Each row has a class, written after it.
[  6  10  29 -31 -32  77  17 -18  44  26  -1  -7 -46  82  -8 -21 -33  30
  10  32 -19 -33  21 -12 -45  29 -40  -6 -30 -41 -64  40  32] => Z_681
[-14   8  21 -39 -27  54  46 -27  64  19 -19  10 -69  75  -2 -14 -37  18
  30  30  -1 -46  15 -17 -35  15 -23  13 -32 -63 -66  18  32] => Z_694
[  1 -35  26   2 -17  28  15  14  40 -28 -36  26 -52  64  28  23  -7  12
   5 -25 -39 -42  18  12 -10  16 -36 -11  -5 -19 -74  59  44] => Z_18
[ 26 -32  27   1 -33  26  10  13  63 -15 -10  16 -38  68   7  22  -6  28
  -5 -24 -45 -44  29  11  -8  41   7 -21 -14  -9 -88  58  31] => Z_553
[ -4  15 -13 -45 -57   4  29 -41 -41  26  42 -42  41  -4 -44 -36   1  10
 -17  47 -23 -21 -15 -56  -7  81  29 -23 -67 -29  33  -5  -3] => Z_938
[ -9  20   2 -37 -41  -1 -16 -44 -41  16  56 -35  26 -15 -60 -29 -29  25
 -50  16 -26 -16  -3 -29 -30 104  51 -29 -78  -4   3 -13  -4] => Z_553
[  6  10  17 -34 -32  62  35 -10  52  -3   5   3 -48 114  12 -12 -31  28
   2  31 -12 -27  19  -8 -25  41 -36  -4 -40 -53 -68  29  19] => Z_474
[  1  29  41 -62 -51  29  34 -46 -31  42  33 -50  21 -10 -53 -43 -29  10
 -35  60   4 -54  -2 -49 -52  49  19 -29 -33 -29  39 -15  56] => Z_681
[  0  20  41 -72 -24   0  45 -40 -21  15   9 -28   1  -3 -74 -46 -25  -5
 -39  45   9 -56  14 -55 -41  55   0 -25 -36 -29  36 -48  57] => Z_421
[  2  31  30 -57 -56  22  28 -46 -41  31  33 -47  14  -8 -62 -40 -20 -11
 -22  46   0 -57  -3 -52 -39  62  47 -23 -47 -23  23 -23  41] => Z_938
[ -9  13  28 -38 -17  71  24 -19  53   5 -15   8 -48  95   6 -15 -22  14
  11  20 -12 -41  23   7 -48  25 -47   9 -33 -60 -58  20  29] => Z_18
[ 27 -33  30   3 -31  15  33  15  80  -6 -16  17 -30  45  12  11   1  16
  -3 -16 -41 -56  23   3  -7  43  -1 -18 -12 -21 -67  50  29] => Z_553
[  1 -38  29   0 -37  16  19  30  37 -14 -46  19 -45  44  20  27 -24  15
   2  -8 -16 -73  22 -42   0  39  -9 -17 -10 -19 -81  43  58] => Z_447
[  1 -40  29   0 -45  23  24  18  55 -17 -47  16 -50  67  23  12 -25   3
  -2   7 -29 -65  14 -23 -22  49 -11 -15 -20 -15 -90  42  41] => Z_447
[  4  35  60 -65 -67  19  29 -57 -39  27  37 -35  20  -9 -63 -30 -24  23
 -55  43   5 -43  -9 -48 -38  53  28 -37 -41 -22  26 -24  30] => Z_713
[-16  25  -8 -52 -46   9  -1 -52 -49   9  46 -24  23  15 -43 -25   2  20
 -25  22 -43 -18 -11 -26 -26  74   5 -10 -71 -34   9  -7   1] => Z_18
[ -3  20   4 -46 -61  -2   7 -46 -56  12  55 -40  31   5 -47 -28  -3  19
 -24  25 -40 -22 -15 -39 -18  96  33 -28 -75  -6  12   0  -7] => Z_938
[ 11 -42  45   3 -54  35  31   9  48  -8  -5   2 -31  65  19   7 -17  20
  -7   9 -38 -52  18   2 -33  27 -18 -29 -12   3 -55  57  62] => Z_681
[-13   1  12 -39 -30  53  32  -6  56  18 -11   8 -45 103   4 -10 -33  12
   2  26   5 -44  15 -37 -35  42 -26   7 -45 -46 -66  23  15] => Z_447
[-22  20   1 -55 -58 -16  27 -70 -22  27  54 -28   7   1 -57 -19  -3  23
 -20  34 -19 -26 -14 -35 -20  68  38  -9 -77 -29   2 -23   7] => Z_694
[  1  31  40 -56 -52  28  31 -43 -30  29  32 -44   6  -2 -61 -34 -21  -2
 -24  34  -1 -55  -1 -48 -45  60  40 -22 -54 -23  22 -26  40] => Z_938
[-12  37  -4 -39 -60   4  19 -59 -23  30  58 -36  31  15 -36 -38   1  19
 -27  48 -21 -12 -19 -41 -20  78   1  -2 -71 -33  19 -18  -5] => Z_474
[-10 -26  34   2 -27  32  19   8  60 -16 -28  32 -48  50  26  19  10  15
  17  -9 -44 -55  22   6 -15  29 -37   0 -13 -35 -72  42  51] => Z_18
[ -2  36  29 -59 -59  26  35 -55 -35  46  14 -48  17 -18 -60 -50 -11  -3
 -11  61   1 -55  -4 -66 -35  63  35 -18 -40 -39  35 -26  42] => Z_938
[  3   2   4 -43 -58   4  17 -54 -53  15  49 -45  44  -2 -42 -33  -6  28
 -44  52 -44 -15  -9 -31 -26  83  31 -42 -59  -7  18   7  14] => Z_681
[ 18 -34  26  -7 -29  28  11  13  50 -15 -25  21 -44  45   9   5 -14  24
   2  -1 -41 -50  20  -3 -11  61  10 -24  -8 -19 -79  58  30] => Z_553
[-22  21 -23 -43 -65  23  -5 -55 -60   6  41 -26  20  -6 -36 -52 -32  -1
 -21  46 -23 -48  -1 -50 -39  89  37 -21 -44 -22  26 -26  21] => Z_831
[ -5   0   6 -60 -16 -28  10 -40 -63 -11  42 -24  12  -2 -60 -30 -18  16
 -46  16 -24 -13  -1 -34 -15  90   0 -34 -62   2  16 -16   5] => Z_421
[  0   1  23 -45 -17  67  47 -18  71   6 -13   2 -41  98 -11 -24 -24  11
  15  40  -6 -42  40 -18 -40  25 -65  12 -27 -55 -50  10  45] => Z_421
[ -8   7   4 -38 -66   2  22 -54 -48  33  55 -49  52  -8 -50 -39   4  29
 -40  64 -28  -9 -16 -37 -28  73  25 -34 -59 -12  46  -4   9] => Z_681
[ -1  18  24 -78 -26   1  32 -43 -39  18  19 -30   2  -3 -71 -45 -28  -4
 -33  38   8 -51  10 -62 -33  57  -2 -19 -35 -28  29 -32  54] => Z_421
[-16  37   8 -56 -62  42   7 -53 -30  28  31 -27  -6  10 -62 -44 -35 -10
 -27  42  17 -64   9 -56 -55  50  41 -13 -27 -32  34 -43  49] => Z_831
[-15  13   4 -36 -61  19  10 -54 -33  30  64 -47  41   3 -45 -29  -7  31
 -39  47 -35   2 -10 -24 -41  68  19 -24 -66  -3  28  -7   9] => Z_681
[-14   9  24 -35 -32  65  42  -5  64  25 -20   4 -44  92   2 -16 -34  13
   7  36  11 -55  18 -38 -46  33 -33  11 -41 -60 -53  12  22] => Z_447
[ 15   9  20 -36 -27  68  36 -10  40  21 -11  -9 -30  76  -1 -29 -40  20
   6  36 -16 -43  21 -25 -38  21 -42 -13 -23 -48 -43  38  37] => Z_681
[  3 -38  34   2 -32  12  31  21  66 -15 -30  20 -51  71  24  20 -16   0
  -8  -4 -28 -60  18  -5 -19  45 -12 -15 -22 -13 -90  45  30] => Z_447
[  0  22  20 -34 -39  81  43   3  76  31  -2  -5 -42  99 -12 -11 -18  13
  24  30   3 -40  19 -35 -34  16 -34  11 -38 -60 -36  22  25] => Z_938
[ -5  33  48 -66 -64  33  33 -54 -28  37  39 -34  19 -13 -55 -28 -28  19
 -46  54  19 -45  -6 -61 -33  51  22 -25 -38 -37  26 -12  37] => Z_713
[-18  40  30 -70 -39  -8  39 -58 -32  27  29 -24  -9 -14 -64 -31 -38   6
 -27  31   1 -64 -10 -57 -40  51  38 -16 -55 -37  20 -34  46] => Z_694
[ 15  35  35 -57 -45  25  21 -48 -28  34  23 -39  13 -15 -78 -43 -29  21
 -40  34   8 -56   4 -52 -44  66  48 -27 -49 -40  26 -26  30] => Z_553
[-12  17  21 -40 -28  44  44 -24  70  16 -17  17 -65  89  -9  -7 -33  25
  20  18  -5 -44  10 -25 -35  11 -29   9 -38 -55 -57  14  27] => Z_694
[ -5 -33  38   0 -33  27  18   4  53 -20 -34  24 -48  62  20  18   7  11
   0   8 -34 -52  13  10 -19  36 -27 -12  -9 -29 -66  54  44] => Z_18
[ -5  14 -20 -65 -46 -26  17 -38 -42  11  43 -19  32  -7 -67 -39   3   1
 -22  41 -21 -32  -9 -72  -7  86  -9 -14 -60 -22  30 -26  11] => Z_421
[ -1   2  13 -49 -14  64  36  -4  69   4  -9   7 -51  96 -20 -17 -24  11
  15  36  -8 -31  42 -19 -32  26 -56   8 -28 -54 -58   2  41] => Z_421
[  2  17  47 -33 -53  89  45 -22  62  23   9   0 -33  91   6 -18 -34  38
   1  36  -4 -36  21 -17 -38  18 -50   2 -36 -61 -54  33  19] => Z_713
[-14  33  30 -56 -57  37  14 -52 -30  24  38 -30  -8   7 -54 -45 -34   0
 -29  44  22 -68  11 -33 -60  60  37 -21 -29 -29  37 -43  39] => Z_831
[ 13 -45  47   2 -48  33  16   7  45 -13 -20   6 -48  61  17  10 -23  18
 -10   3 -33 -49  10   1 -32  39 -19 -34 -10  12 -71  66  52] => Z_681
[  2 -14  17   2 -53  33   7   3  42 -17 -42  22 -44  46  19  -7 -16   2
  17   8 -31 -70  25  -9 -24  35 -11 -17  21 -15 -48  15  52] => Z_831
[  3  21  21 -34 -26  79  15 -13  44  17  -5   5 -40  80 -14 -29 -47  26
   7  20 -16 -48  29 -29 -48  43  -8   2 -34 -52 -57  30  32] => Z_553
[-12  31  47 -66 -45   1  45 -73 -34  28  18 -30  -9 -33 -66 -33 -20  23
 -19  46   7 -62 -10 -45 -40  58  41 -19 -54 -46  22 -36  36] => Z_694
[ 10  13   9 -31 -36  84  32  -5  51  14  -2  -9 -41  98  -3 -16 -31   8
  27  24 -11 -41  25 -24 -30  24 -25   5 -39 -54 -64  33  24] => Z_938
[-10  12  23 -42 -14  84  27 -29  51   7 -18  10 -47  91   6 -14 -16  28
  20  24 -12 -34  28   1 -40  23 -49  13 -37 -71 -63  21  26] => Z_18
[ -2  21 -19 -50 -48  16  13 -43 -32  25  40 -31  42 -13 -53 -39 -15  27
 -28  45 -21 -25  -5 -59 -17  89  42 -20 -66 -42  22  -8   0] => Z_553
[-18  31 -45 -44 -50   9  12 -41 -56  14  36 -24  37  -6 -37 -55 -22  10
 -24  53 -32 -27  -5 -62 -14  80  21 -22 -42 -44  58 -21  -1] => Z_831
[ 10  40  27 -60 -41  16  25 -38 -31  37  27 -34  16 -16 -71 -51 -30   9
 -37  38  -2 -61   3 -57 -42  67  46 -24 -43 -44  31 -25  32] => Z_553
[  9  22  -3 -45 -62  12  26 -51 -35  26  42 -39  29  12 -58 -28  12  12
 -19  26 -31 -20 -17 -51 -17  65  30 -17 -68 -21  19  -5  -6] => Z_938
[  2  32  34 -41 -36  89  28 -15  60  21  -5   3 -35  73   5 -15 -48  23
   4  31  -7 -37  20 -30 -35  18 -53   4 -23 -62 -64  34  30] => Z_713
[-15  26   3 -43 -50  16   5 -66 -41  14  25 -30  27  -7 -51 -32   6  23
 -24  35 -23 -25 -13 -32 -32  71   2 -10 -73 -42  16 -22   2] => Z_18
[ -2 -19  21   0 -35  30  -3   9  17 -27 -32  32 -55  32  25  -1 -27   6
  18 -12 -33 -76  24 -15 -18  45 -10 -19  19 -10 -55  38  51] => Z_831
[-22  24 -21 -50 -38   2  12 -48 -36  19  30 -21  34  -6 -41 -30  13  16
 -23  44 -34 -12 -17 -40 -13  74   1  -8 -63 -50  31 -13  -5] => Z_18
[ 14  22   3 -35 -27  67  40   5  54  25  -4  -2 -41  90 -10 -20 -20   0
  27  22 -14 -41  15 -36 -21  17 -33   7 -32 -60 -46  32  15] => Z_938
[  0  26  39 -56 -44 -14  42 -40 -23  24 -10 -27  13  -7 -59 -37 -15  -2
 -47  54   8 -62  -4 -61 -40  74  40 -34 -48 -31  19 -50  27] => Z_447
[  8 -18  59  -7 -46  42  24  -1  56  -8 -18  17 -42  49  23  13 -31  12
 -16   1 -23 -55   6 -16 -22  32 -33 -20  -5 -13 -73  69  42] => Z_713
[-16  34  33 -64 -46   0  42 -66 -28  30  11 -22 -12 -14 -69 -33 -29  10
 -22  41   7 -60 -11 -63 -41  45  43 -16 -49 -40  19 -35  48] => Z_694
